(9.0, -15.8, 6.1, -6.6, 12.0) --> 6.1, 12.0
(0.498, -1.686, 0.673, 1.217, 0.413, -0.796, 0.487) --> 1.217, 1.217
(-17.1, 1.6, -11.1, 14.3, -10.5, 7.7, -10.6) --> 14.3, 14.3
((-0.05, 0.11, 0.14, 0.14, 0.12, 0.16, 0.09), (-0.06, 0.14, 0.19, 0.17, 0.15, 0.06, 0.16), (-0.01, -0.21, -0.20, -0.21, -0.19, -0.15, -0.22)) --> 0.17, 0.19
(-0.08, -0.07, -0.13, -0.13, 0.18) --> -0.13, 0.18
(-106.3, 187.8, 195.2, -43.1, 154.2, -19.5, 156.2) --> -43.1, 195.2
---
3.12 0.71 5.03 -1.28 ⇒ -1.28
-3.67 -5.10 -0.57 1.87 3.88 2.68 5.27 ⇒ 5.27
1.27 -0.77 1.08 6.12 -3.07 ⇒ -3.07
6.10 -2.53 -3.71 -4.27 -1.68 ⇒ -1.68
-1.05 4.24 3.30 4.65 2.84 ⇒ 2.84
-5.61 0.61 6.56 -4.53 0.96 -2.68 ⇒ -2.68
1.56 -3.18 1.30 -5.48 -2.55 0.31 ⇒ 0.31
-6.03 0.58 -4.57 4.18 -3.51 -1.79 2.28 ⇒ 2.28
5.01 -2.25 -1.82 -1.03 2.01 ⇒ 2.01
---
-1.69	5.26	-2.10	-0.81 --> -0.81, -1.69

-0.54	0.23	0.98	4.86	0.25	-3.45	-0.79
0.02	-2.80	0.23	1.68	1.09	0.52	-0.95
--> -0.79, 0.02

-0.59	2.10	6.25	-0.85	2.64	0.85 --> 0.85, -0.59

5.93	0.63	-0.07	0.59	1.73 --> 1.73, 5.93

-1.19	3.28	4.01	-3.48	-1.33
-4.95	0.50	-1.83	0.78	-3.65
3.45	2.69	-3.00	3.71	0.02
--> -1.33, 3.45

2.41	2.35	5.06	1.34
-0.18	4.86	1.31	0.07
--> 1.34, -0.18

-0.22	2.64	-4.77	5.20 --> 5.20, -0.22
---
-1.12 3.89 -0.41 0.91 0.14 0.38 -6.38
1.40 3.42 -3.01 0.41 0.28 0.16 -3.98
-1.29 0.49 1.28 2.24 0.57 0.54 -0.71
out -3.01

2.91 0.07 3.54 -2.53 -2.59 -0.45
-1.27 -5.71 -4.44 1.15 -4.21 3.09
out -4.44

1.90 -3.26 1.66 1.55 -3.24 -4.84 0.07
-3.10 0.06 -3.63 -2.81 -0.37 0.78 -2.46
3.91 -5.36 3.30 2.31 -0.66 -5.86 4.02
out -3.63

5.17 -5.70 -3.32 -3.77 4.06
5.36 -0.20 -4.40 -3.77 6.45
out -4.40

-2.35 1.12 5.43 -1.77
0.54 -3.04 -0.83 1.69
3.70 -4.52 -4.02 6.45
out -0.83

-5.24 -3.59 -3.92 -2.51 -5.86
-0.36 -2.84 -2.93 4.32 5.20
-0.56 0.44 0.02 4.22 -0.26
out -2.93

-0.83 -5.47 -1.56 -3.01 -1.09 3.84 -1.72
-1.44 -1.98 -1.00 1.42 2.67 -2.17 -1.23
-0.57 -4.01 -0.99 -3.59 -0.34 3.67 -2.63
out -1.00

1.61 0.09 -4.07 2.02 0.95 2.64 0.55
-2.34 3.86 5.74 -3.21 2.65 -0.72 2.11
out 5.74

1.83 0.20 -5.57 2.74
0.96 -0.13 -0.71 1.03
0.63 0.05 -1.93 1.03
out -0.71

-0.82 -6.35 1.90 -0.58 -0.58 -0.71
-0.90 -6.16 2.31 -0.98 -0.40 -0.34
-1.33 -4.91 3.63 -1.71 0.78 1.80
out 2.31
---
[[129.51, -209.67, 227.51, -39.49, 213.35, -107.94, -76.32], [186.62, -101.91, 223.29, -110.84, 128.96, -57.91, -169.70], [-76.75, -60.29, -27.11, 113.51, 59.15, -14.57, 138.82]] | 186.62
[[0.13, -0.07, 0.17, -0.02], [0.01, -0.05, -0.13, 0.16]] | 0.01
[[0.18, 0.41, 1.61, 0.80, -2.39, -0.97], [-0.62, -0.30, -1.71, 0.32, -0.86, 0.99], [-0.59, 1.26, -0.17, 0.53, -0.12, 0.16]] | -0.62
[[-1.5, -14.3, 13.4, 7.7, 14.2, -9.5, -6.1], [-2.7, 0.6, -7.2, -6.1, -9.5, 0.2, -0.1], [-2.2, 3.9, -7.6, -4.7, -5.1, 0.1, -2.6]] | -2.7
[[-1.27, -1.73, -1.07, 1.29, -1.48, -2.01, 1.29], [-1.61, -0.71, 0.34, -2.02, 0.80, 1.23, 0.28]] | -1.61
[[1.150, -1.296, -1.261, -0.745, 0.411], [0.639, -1.290, -1.126, -0.813, 0.538]] | 0.639
[[0.12, -0.02, -0.05, -0.20, 0.17, 0.04], [-0.06, 0.09, 0.14, -0.14, 0.01, 0.13], [-0.01, 0.06, 0.09, -0.16, 0.06, 0.12]] | -0.06
[[-67.8, 70.8, -179.2, 54.9, 72.2, 36.4, 220.1], [64.2, 102.0, 83.3, 218.3, 70.2, 85.3, 61.4]] | 64.2
---
Input:
array([[ 0.00,  2.38, -1.62, -2.97, -0.42,  6.33],
       [ 2.42, -2.09, -0.58,  3.28, -0.09, -1.15]])
Output: -0.09

Input:
array([[ 3.34,  1.45, -3.26, -5.42],
       [ 1.18, -1.55, -5.95,  5.47]])
Output: -5.95

Input:
array([[ 0.79, -2.71, -2.90, -3.11, -2.78,  0.29, -0.65],
       [ 1.62, -5.36,  0.39,  3.77, -0.90,  3.59,  3.19]])
Output: 3.59

Input:
array([[ 3.91, -3.53,  0.78, -1.67, -5.04],
       [ 0.74,  4.12,  1.61, -5.77, -1.20]])
Output: -5.77

Input:
array([[-5.79, -2.67, -2.68, -4.15, -0.94, -2.89, -1.06],
       [-1.26, -0.37,  3.78,  6.43, -2.67,  2.69,  5.17]])
Output: 2.69

Input:
array([[ 4.71, -3.47, -3.64, -3.55],
       [-4.84,  3.08, -4.34, -4.58]])
Output: -4.34

Input:
array([[ 4.83, -1.79,  0.63,  1.65, -2.98],
       [ 1.51, -4.27, -1.99,  4.43,  5.71]])
Output: 4.43

Input:
array([[ 5.90,  1.09,  1.73, -3.38],
       [ 0.36,  1.57,  0.64, -0.19]])
Output: 0.64
---
1.85 0.60 -0.33 -3.80 -2.63
1.82 -0.32 -0.12 -5.51 -4.85
1.14 -0.18 1.38 -3.45 -2.97
-> -2.97

-1.26 5.60 -3.62 -0.73 0.62
1.95 3.50 -2.70 -5.52 -1.47
-> -1.47

-3.77 -1.38 0.00 -6.49 -5.51 -0.39 -> -0.39

-5.63 0.62 -2.22 0.50 -1.46 2.11 -2.39 -> -2.39

-1.26 5.45 0.68 0.26 -2.95 -0.17 -> -0.17

0.86 6.51 -4.16 4.16
0.26 2.68 -5.24 5.24
2.68 3.60 -0.71 0.71
-> 0.71

-3.61 -2.91 -3.83 3.12 -3.13 2.38 4.89
0.54 0.18 0.45 -0.36 0.38 -0.17 -0.83
-> -0.83

-4.86 0.81 3.20 -1.81 0.26
4.84 0.24 -2.47 0.42 0.62
-> 0.62
---
5.72 -5.02 -5.63 0.00 -4.08 5.06 -3.26 value 0.00, 5.72

0.84 -4.66 -0.20 -3.26 -1.91 -1.26 2.15
0.00 -4.02 -2.21 -3.35 0.58 0.97 0.39
0.84 -3.17 -2.86 2.46 -1.88 1.45 2.10
value -3.35, 2.46

-4.68 -0.81 -4.71 1.17 -5.27 value -4.71, 1.17

1.33 5.49 3.87 -5.72 -6.37 value 3.87, 5.49

3.83 2.06 0.63 0.14 -4.36 4.35 -1.96
6.52 -3.39 -2.78 -2.12 0.39 -2.33 -4.19
-3.03 -3.39 -3.51 -2.77 -1.51 0.76 0.65
value -2.12, 6.52

6.32 1.98 2.77 -1.51 -2.63 value 2.77, 6.32
